Below are the code and all the weights of a small trained network. Each question names an input and a class and asks about switching units off, where a switched-off unit gives its printed mean instead of its output.

import numpy as np


def w(rows, s, z=0):
    codes = np.array(rows[::2]) - 128.0
    scale = np.full(codes.shape[1], s)
    scale[-1] = z or s
    return codes * scale


def f(y):
    return y / 2 * (1 + np.tanh(0.7978845608 * (y + 0.044715 * y**3)))


def log_softmax(a):
    a = a - a.max(-1, keepdims=True)
    return a - np.log(np.exp(a).sum(-1, keepdims=True))


def net(x, mask):
    res = np.array(x, float).reshape(1, 5) / 4 @ E
    y = f(res @ A[0][:, :-1].T + A[0][:, -1])
    res = res + np.where(mask, y, B[0][:, -1]) @ B[0][:, :-1]
    return log_softmax(res[-1] @ U[:, :-1].T + U[:, -1])


A, B = {}, {}
E = w([
[62,51,43,72,42,192,104,204,181,54],'x0',
[19,151,115,16,196,61,41,169,30,149],'x1',
[196,212,68,143,231,107,126,205,204,28],'x2',
[148,24,152,254,138,54,110,231,55,97],'x3',
[188,112,202,75,60,33,24,82,207,72],'x4',
],0.0042)
A[0] = w([
[88,54,49,104,34,203,114,188,197,47,57],'N0',
[181,205,69,131,221,118,137,190,194,31,81],'N1',
[157,50,149,251,158,49,107,231,72,95,94],'N2',
[202,103,219,95,54,44,23,92,195,58,85],'N3',
[124,223,110,42,141,183,147,48,181,146,59],'N4',
[226,136,132,220,98,180,214,115,216,78,71],'N5',
[190,201,206,174,201,80,153,56,94,188,96],'N6',
[93,137,60,179,186,212,228,184,50,167,102],'N7',
[186,201,211,166,195,73,157,64,96,187,91],'N8',
[187,37,156,244,123,86,144,212,113,112,66],'N9',
[67,54,54,78,42,194,119,209,184,57,65],'N10',
[190,91,204,94,59,26,22,91,199,66,96],'N11',
[67,60,170,101,40,140,118,74,55,219,67],'N12',
[182,197,191,171,182,93,136,86,88,182,9],'N13',
[140,113,177,58,92,15,7,103,158,86,94],'N14',
[90,225,88,22,137,181,123,56,142,163,66],'N15',
[82,137,73,171,179,207,215,169,71,173,75],'N16',
[176,200,81,135,220,121,132,189,190,30,53],'N17',
[234,81,154,253,45,195,210,77,232,115,17],'N18',
[125,226,107,39,138,188,150,57,188,137,65],'N19',
[188,215,64,130,214,115,133,201,195,32,111],'N20',
[194,110,189,102,67,39,42,81,187,70,33],'N21',
[82,141,74,165,173,210,210,160,76,164,44],'N22',
[179,179,89,127,198,121,138,181,182,52,2],'N23',
[114,42,153,214,170,36,82,236,29,121,76],'N24',
[156,37,152,227,138,60,95,214,82,97,73],'N25',
[124,220,119,38,150,189,145,51,187,142,98],'N26',
[86,134,66,176,188,212,228,182,60,167,116],'N27',
[186,195,208,175,194,78,154,66,102,194,61],'N28',
[81,48,188,124,19,160,144,60,89,218,59],'N29',
[62,61,38,79,36,197,114,204,184,55,86],'N30',
[115,219,112,26,140,184,146,41,170,145,125],'N31',
[5,159,117,17,218,32,14,188,24,161,8],'N32',
[62,56,167,112,15,171,132,57,71,216,74],'N33',
[85,203,83,49,236,70,61,195,104,72,101],'N34',
[152,168,124,114,98,185,174,66,182,139,27],'N35',
[84,133,78,153,182,206,208,162,75,165,73],'N36',
[187,197,210,162,191,68,164,69,98,188,84],'N37',
],0.0052,0.0042)
B[0] = w([
[142,152,69,59,130,78,79,189,52,75,204],'N0',
[172,72,155,193,137,73,126,63,72,189,227],'N1',
[71,71,105,166,52,142,77,69,189,85,240],'N2',
[58,192,98,94,184,72,204,79,190,170,224],'N3',
[60,59,116,138,73,141,85,56,168,73,165],'N4',
[174,98,213,67,199,202,147,148,83,99,223],'N5',
[138,156,64,87,103,81,76,190,80,80,214],'N6',
[73,187,105,102,152,89,186,92,186,159,222],'N7',
[140,154,65,85,105,80,78,183,79,79,208],'N8',
[70,62,146,104,90,176,100,68,163,65,204],'N9',
[141,155,53,71,123,51,76,176,48,75,206],'N10',
[67,189,104,101,161,80,203,90,189,178,228],'N11',
[185,70,169,180,156,90,125,83,68,176,175],'N12',
[103,104,70,20,133,64,105,140,35,49,146],'N13',
[78,177,131,88,175,131,203,112,173,160,205],'N14',
[91,74,146,131,82,179,99,92,163,77,168],'N15',
[66,176,111,84,158,93,191,86,174,155,186],'N16',
[166,54,149,177,157,64,134,44,64,182,204],'N17',
[136,119,220,17,211,244,173,174,104,56,236],'N18',
[67,68,115,137,62,132,86,71,161,80,171],'N19',
[172,84,143,193,136,72,124,79,92,196,253],'N20',
[52,167,114,68,190,74,218,63,161,151,179],'N21',
[57,166,120,63,168,81,193,72,164,140,163],'N22',
[151,22,167,113,176,56,155,22,26,144,151],'N23',
[80,70,144,143,63,193,80,87,189,73,229],'N24',
[65,77,112,140,61,147,96,69,179,85,204],'N25',
[83,80,121,157,75,141,85,87,167,93,184],'N26',
[81,184,110,110,148,93,180,103,183,163,225],'N27',
[131,148,65,68,121,82,81,177,68,74,189],'N28',
[189,73,159,170,167,75,134,78,57,190,183],'N29',
[149,163,57,84,117,56,78,186,51,92,221],'N30',
[103,90,127,154,79,161,85,103,169,104,199],'N31',
[168,112,230,31,204,255,168,184,123,63,231],'N32',
[194,72,156,194,158,67,125,75,64,190,190],'N33',
[191,80,195,133,176,166,140,124,81,148,230],'N34',
[87,55,164,87,114,169,117,84,134,63,128],'N35',
[83,176,126,95,162,96,188,98,165,147,172],'N36',
[135,151,75,87,109,87,85,182,79,81,201],'N37',
],0.0091,0.0036)
U = w([
[67,229,81,115,155,63,221,101,220,185,106],'0',
[79,61,108,173,17,158,55,89,204,76,98],'1',
[165,181,19,94,101,41,55,222,48,82,90],'2',
[217,65,163,221,149,54,132,82,58,228,85],'3',
[170,122,231,59,202,250,168,179,115,85,77],'4',
[193,233,102,244,64,187,82,232,243,223,255],'5',
],0.012,0.0097)

Each question gives the input, the list of numbers given to net, and the class t.
The units are the neurons (one row each of A and B). Each row of codes is followed by its name. A weight is (code - 128) times the scale printed after its matrix; where a second scale follows, it is the last column's (A, B and U).
mask holds one flag per neuron, in row order. A switched-off neuron (its flag False) gives its mean, the last column of its row in B, instead of its output. The means were averaged over made-up inputs and are rounded, as every weight is.
A unit's drop is (log p(t) with every unit on - log p(t) with that unit switched off) / (log p(t) with every unit on - log p(t) with every unit switched off).
The circuit of an input: a set's keep is (log p(t) with only the set's units on - log p(t) with every unit switched off) / (log p(t) with every unit on - log p(t) with every unit switched off). Starting from the 12 units with the biggest drops (on a tie, the unit counted first), units are removed one at a time, each time the one whose removal leaves the highest keep (on an exact tie, the one counted first), for as long as the keep stays at least 0.8.
units of the circuit, in order: the units of the circuit, biggest drop first
top k neurons: the k neurons with the biggest drops, biggest first
drop when u is switched off: that unit's drop, to one decimal
input [-6,1,6,3,6], class 0: top 3 neurons	N3, N11, N21
input [1,-5,3,3,2], class 4: units of the circuit, in order	N18
input [-4,-2,7,-6,-6], class 3: top 3 neurons	N1, N20, N17
input [5,-7,0,-6,-5], class 4: top 2 neurons	N18, N5
input [-2,6,6,-4,1], class 3: units of the circuit, in order	N20, N1
input [-1,6,-3,4,-6], class 0: top 2 neurons	N7, N27
input [-3,0,-7,-7,4], class 1: top 3 neurons	N31, N4, N15
input [7,6,-6,2,6], class 2: top 3 neurons	N30, N10, N0
input [-4,-8,4,-3,-6], class 4: top 2 neurons	N5, N18
input [7,8,4,2,-7], class 4: top 2 neurons	N32, N34
input [-6,3,7,7,-8], class 0: top 2 neurons	N7, N27
input [1,-8,2,-2,8], class 0: top 4 neurons	N3, N11, N21, N32
input [-5,6,6,8,-6], class 1: top 2 neurons	N24, N2
input [-3,5,-6,6,-3], class 1: units of the circuit, in order	N24
input [-7,1,-4,8,-8], class 0: top 2 neurons	N7, N27
input [7,8,-2,-4,8], class 0: top 3 neurons	N11, N3, N14
input [-7,3,7,-3,-3], class 2: top 2 neurons	N6, N8
input [-3,2,2,7,-7], class 0: drop when N7 is switched off	0.9
input [1,-3,-2,-4,-3], class 1: drop when N4 is switched off	0.2
input [-2,6,5,2,3], class 4: drop when N32 is switched off	1.3
input [4,-5,-7,-4,4], class 3: drop when N1 is switched off	0.0
